Below are the code and all the weights of a small trained network. Each question names an input and a class and asks about switching units off, where a switched-off unit gives its printed mean instead of its output.

import numpy as np


def w(rows, s, z=0):
    codes = np.array(rows[::2]) - 128.0
    scale = np.full(codes.shape[1], s)
    scale[-1] = z or s
    return codes * scale


def norm(h):
    return h / np.sqrt((h * h).mean(-1, keepdims=True) + 1e-5)


def f(y):
    return np.maximum(y, 0)


def log_softmax(a):
    a = a - a.max(-1, keepdims=True)
    return a - np.log(np.exp(a).sum(-1, keepdims=True))


def net(x, mask):
    res = np.array(x, float).reshape(1, 2) / 4 @ E
    u = 0
    for l in range(2):
        y = f(norm(res) @ A[l][:, :-1].T + A[l][:, -1])
        res = res + np.where(mask[u : u + 12], y, B[l][:, -1]) @ B[l][:, :-1]
        u += 12
    return log_softmax(norm(res)[-1] @ U[:, :-1].T + U[:, -1])


A, B = {}, {}
E = w([
[72,59,204,210],'x0',
[254,184,137,248],'x1',
],0.00063)
A[0] = w([
[123,64,91,103,83],'L0N0',
[180,118,76,123,100],'L0N1',
[137,137,105,92,98],'L0N2',
[146,119,78,72,109],'L0N3',
[96,123,149,104,87],'L0N4',
[138,165,156,166,162],'L0N5',
[140,147,112,106,97],'L0N6',
[124,74,121,114,115],'L0N7',
[141,2,13,141,2],'L0N8',
[116,239,118,156,3],'L0N9',
[80,80,127,124,80],'L0N10',
[106,79,104,89,106],'L0N11',
],0.0036,0.0041)
B[0] = w([
[63,149,191,123,145],'L0N0',
[67,117,150,133,169],'L0N1',
[106,189,205,102,153],'L0N2',
[174,99,91,156,197],'L0N3',
[140,142,153,73,148],'L0N4',
[111,131,97,74,252],'L0N5',
[169,92,98,108,141],'L0N6',
[111,159,141,117,166],'L0N7',
[252,250,254,3,128],'L0N8',
[251,8,12,98,128],'L0N9',
[201,154,86,124,173],'L0N10',
[108,142,193,143,199],'L0N11',
],0.0041,0.0015)
A[1] = w([
[164,59,126,136,204],'L1N0',
[197,211,205,137,75],'L1N1',
[217,157,99,180,193],'L1N2',
[63,134,189,158,96],'L1N3',
[214,2,112,139,7],'L1N4',
[65,1,140,207,2],'L1N5',
[147,244,139,213,20],'L1N6',
[152,129,171,97,132],'L1N7',
[47,79,47,131,120],'L1N8',
[181,6,92,156,50],'L1N9',
[91,186,163,123,156],'L1N10',
[140,77,38,114,151],'L1N11',
],0.0032,0.0022)
B[1] = w([
[160,176,88,83,185],'L1N0',
[192,48,175,227,166],'L1N1',
[68,95,158,96,252],'L1N2',
[180,171,65,89,202],'L1N3',
[199,43,194,210,129],'L1N4',
[236,233,28,29,183],'L1N5',
[25,140,141,3,161],'L1N6',
[146,150,106,173,166],'L1N7',
[158,50,212,188,169],'L1N8',
[154,36,203,174,136],'L1N9',
[116,64,153,163,199],'L1N10',
[178,138,139,187,190],'L1N11',
],0.0037,0.0019)
U = w([
[23,28,252,3,255],'0',
[255,216,28,16,255],'1',
[233,16,232,227,170],'2',
[10,247,4,236,1],'3',
[14,230,8,250,1],'4',
[17,238,39,245,1],'5',
[18,238,5,239,1],'6',
],0.0047,0.0041)

Each question gives the input, the list of numbers given to net, and the class t.
The units are the neurons (one row each of A and B). Each row of codes is followed by its name. A weight is (code - 128) times the scale printed after its matrix; where a second scale follows, it is the last column's (A, B and U).
mask holds one flag per neuron, layer by layer. A switched-off neuron (its flag False) gives its mean, the last column of its row in B, instead of its output. The means were averaged over made-up inputs and are rounded, as every weight is.
A unit's drop is (log p(t) with every unit on - log p(t) with that unit switched off) / (log p(t) with every unit on - log p(t) with every unit switched off).
The circuit of an input: a set's keep is (log p(t) with only the set's units on - log p(t) with every unit switched off) / (log p(t) with every unit on - log p(t) with every unit switched off). Starting from the 12 units with the biggest drops (on a tie, the unit counted first), units are removed one at a time, each time the one whose removal leaves the highest keep (on an exact tie, the one counted first), for as long as the keep stays at least 0.8.
units of the circuit, in order: the units of the circuit, biggest drop first
top k neurons: the k neurons with the biggest drops, biggest first
k most important neurons of layer l: the k neurons of layer l with the biggest drops, biggest first
input [6,-5], class 1: top 2 neurons -> L0N5, L1N3
input [6,6], class 0: units of the circuit, in order -> L1N2, L1N6
input [-2,3], class 2: 4 most important neurons of layer 1 -> L1N5, L1N11, L1N6, L1N3
input [-3,0], class 2: top 2 neurons -> L0N7, L1N11
input [3,-2], class 2: top 2 neurons -> L0N10, L0N5
input [-6,8], class 0: top neuron -> L1N2
input [5,8], class 0: units of the circuit, in order -> L1N6, L1N2
input [-1,-3], class 2: top 2 neurons -> L0N5, L0N11
input [-2,1], class 2: top 2 neurons -> L0N1, L1N8
input [-3,-2], class 2: 2 most important neurons of layer 1 -> L1N1, L1N5
input [-4,4], class 0: 2 most important neurons of layer 0 -> L0N1, L0N3
input [0,-3], class 2: top 3 neurons -> L0N5, L0N11, L0N10
input [-2,4], class 0: 2 most important neurons of layer 0 -> L0N3, L0N1
input [5,4], class 1: units of the circuit, in order -> L0N10, L1N5, L0N5
input [5,7], class 0: top neuron -> L1N6
input [2,-3], class 2: top 2 neurons -> L0N5, L0N10
input [1,2], class 2: 3 most important neurons of layer 1 -> L1N8, L1N5, L1N3
input [0,2], class 2: top 3 neurons -> L0N5, L1N8, L1N5
input [4,-2], class 1: top 2 neurons -> L1N3, L0N5
input [-3,2], class 2: most important neuron of layer 0 -> L0N1
input [8,6], class 1: 2 most important neurons of layer 0 -> L0N10, L0N3
